Below are the code and all the weights of a small trained network. Each question names an input and a class and asks about switching units off, where a switched-off unit gives its printed mean instead of its output.

import numpy as np


def w(rows, s, z=0):
    codes = np.array(rows[::2]) - 128.0
    scale = np.full(codes.shape[1], s)
    scale[-1] = z or s
    return codes * scale


def f(y):
    return np.maximum(y, 0)


def log_softmax(a):
    a = a - a.max(-1, keepdims=True)
    return a - np.log(np.exp(a).sum(-1, keepdims=True))


def net(x, mask):
    res = np.array(x, float).reshape(1, 4) / 4 @ E
    y = f(res @ A[0][:, :-1].T + A[0][:, -1])
    res = res + np.where(mask, y, B[0][:, -1]) @ B[0][:, :-1]
    return log_softmax(res[-1] @ U[:, :-1].T + U[:, -1])


A, B = {}, {}
E = w([
[112,180,90,10,236,73,91,76,165,125],'x0',
[5,110,175,98,189,76,183,105,113,83],'x1',
[165,138,90,160,163,113,111,110,101,73],'x2',
[8,113,79,192,72,144,59,91,83,180],'x3',
],0.011)
A[0] = w([
[169,112,230,64,120,121,137,155,111,66,61],'n0',
[205,193,28,88,126,156,81,220,145,154,138],'n1',
[177,154,189,98,176,129,131,88,110,107,121],'n2',
[46,56,206,118,200,98,161,135,115,26,148],'n3',
[156,194,120,1,109,50,144,23,116,167,99],'n4',
[159,149,195,185,48,106,167,112,85,87,4],'n5',
[221,114,180,114,178,135,156,181,158,102,45],'n6',
[156,61,175,180,115,157,239,157,73,131,70],'n7',
],0.0077,0.0029)
B[0] = w([
[49,99,137,105,62,166,125,53,87,141,207],'n0',
[161,100,145,154,158,180,148,187,129,99,230],'n1',
[143,128,24,47,117,66,115,129,70,119,192],'n2',
[224,47,198,138,120,152,98,166,176,162,247],'n3',
[109,115,76,89,195,85,175,171,97,86,232],'n4',
[53,176,115,83,173,81,128,158,207,133,191],'n5',
[63,147,254,129,49,218,104,65,76,63,229],'n6',
[142,217,87,125,157,54,178,140,121,171,223],'n7',
],0.0091,0.011)
U = w([
[203,35,153,147,152,169,136,182,186,128,106],'0',
[94,225,84,114,183,70,235,122,140,108,27],'1',
[42,114,122,120,77,168,78,2,56,108,83],'2',
[152,110,112,129,143,142,171,96,133,136,253],'3',
],0.0088,0.0052)

Each question gives the input, the list of numbers given to net, and the class t.
The units are the neurons (one row each of A and B). Each row of codes is followed by its name. A weight is (code - 128) times the scale printed after its matrix; where a second scale follows, it is the last column's (A, B and U).
mask holds one flag per neuron, in row order. A switched-off neuron (its flag False) gives its mean, the last column of its row in B, instead of its output. The means were averaged over made-up inputs and are rounded, as every weight is.
A unit's drop is (log p(t) with every unit on - log p(t) with that unit switched off) / (log p(t) with every unit on - log p(t) with every unit switched off).
The circuit of an input: a set's keep is (log p(t) with only the set's units on - log p(t) with every unit switched off) / (log p(t) with every unit on - log p(t) with every unit switched off). Starting from all 8 units, units are removed one at a time, each time the one whose removal leaves the highest keep (on an exact tie, the one counted first), for as long as the keep stays at least 0.8.
circuit, biggest first: the units of the circuit, biggest drop first
k most important neurons: the k neurons with the biggest drops, biggest first
input [-8,-3,-4,5], class 1: circuit, biggest first	[n7 n5]
input [6,-1,-7,-8], class 2: circuit, biggest first	[n6]
input [3,-4,2,4], class 0: circuit, biggest first	[n6 n7]
input [4,1,2,-5], class 2: circuit, biggest first	[n6 n0]
input [-5,-4,4,2], class 1: 4 most important neurons	[n3 n5 n7 n6]
input [5,-5,4,-7], class 2: 4 most important neurons	[n6 n3 n0 n7]
input [1,5,-2,-3], class 0: 2 most important neurons	[n3 n7]
input [-1,1,0,-5], class 2: circuit, biggest first	[n6 n0]
input [0,6,3,-7], class 2: 4 most important neurons	[n0 n6 n1 n2]
input [-8,0,-5,5], class 1: circuit, biggest first	[n7 n5]
input [-7,-6,4,-5], class 1: 3 most important neurons	[n7 n3 n5]
input [-6,-8,-1,8], class 0: 4 most important neurons	[n6 n0 n1 n2]
input [1,3,0,-5], class 2: circuit, biggest first	[n0 n6]
input [7,-1,0,6], class 1: circuit, biggest first	[n6]
input [-8,-5,8,8], class 1: circuit, biggest first	[n5 n6 n7]
input [-5,-4,5,5], class 1: 3 most important neurons	[n3 n6 n5]
input [4,-4,8,7], class 3: 3 most important neurons	[n6 n0 n1]
input [-2,4,-3,-2], class 0: 2 most important neurons	[n3 n6]
input [-8,7,1,6], class 1: 2 most important neurons	[n7 n5]
input [-8,7,-4,6], class 1: circuit, biggest first	[n7]
input [8,-5,-8,4], class 1: 4 most important neurons	[n3 n4 n6 n0]
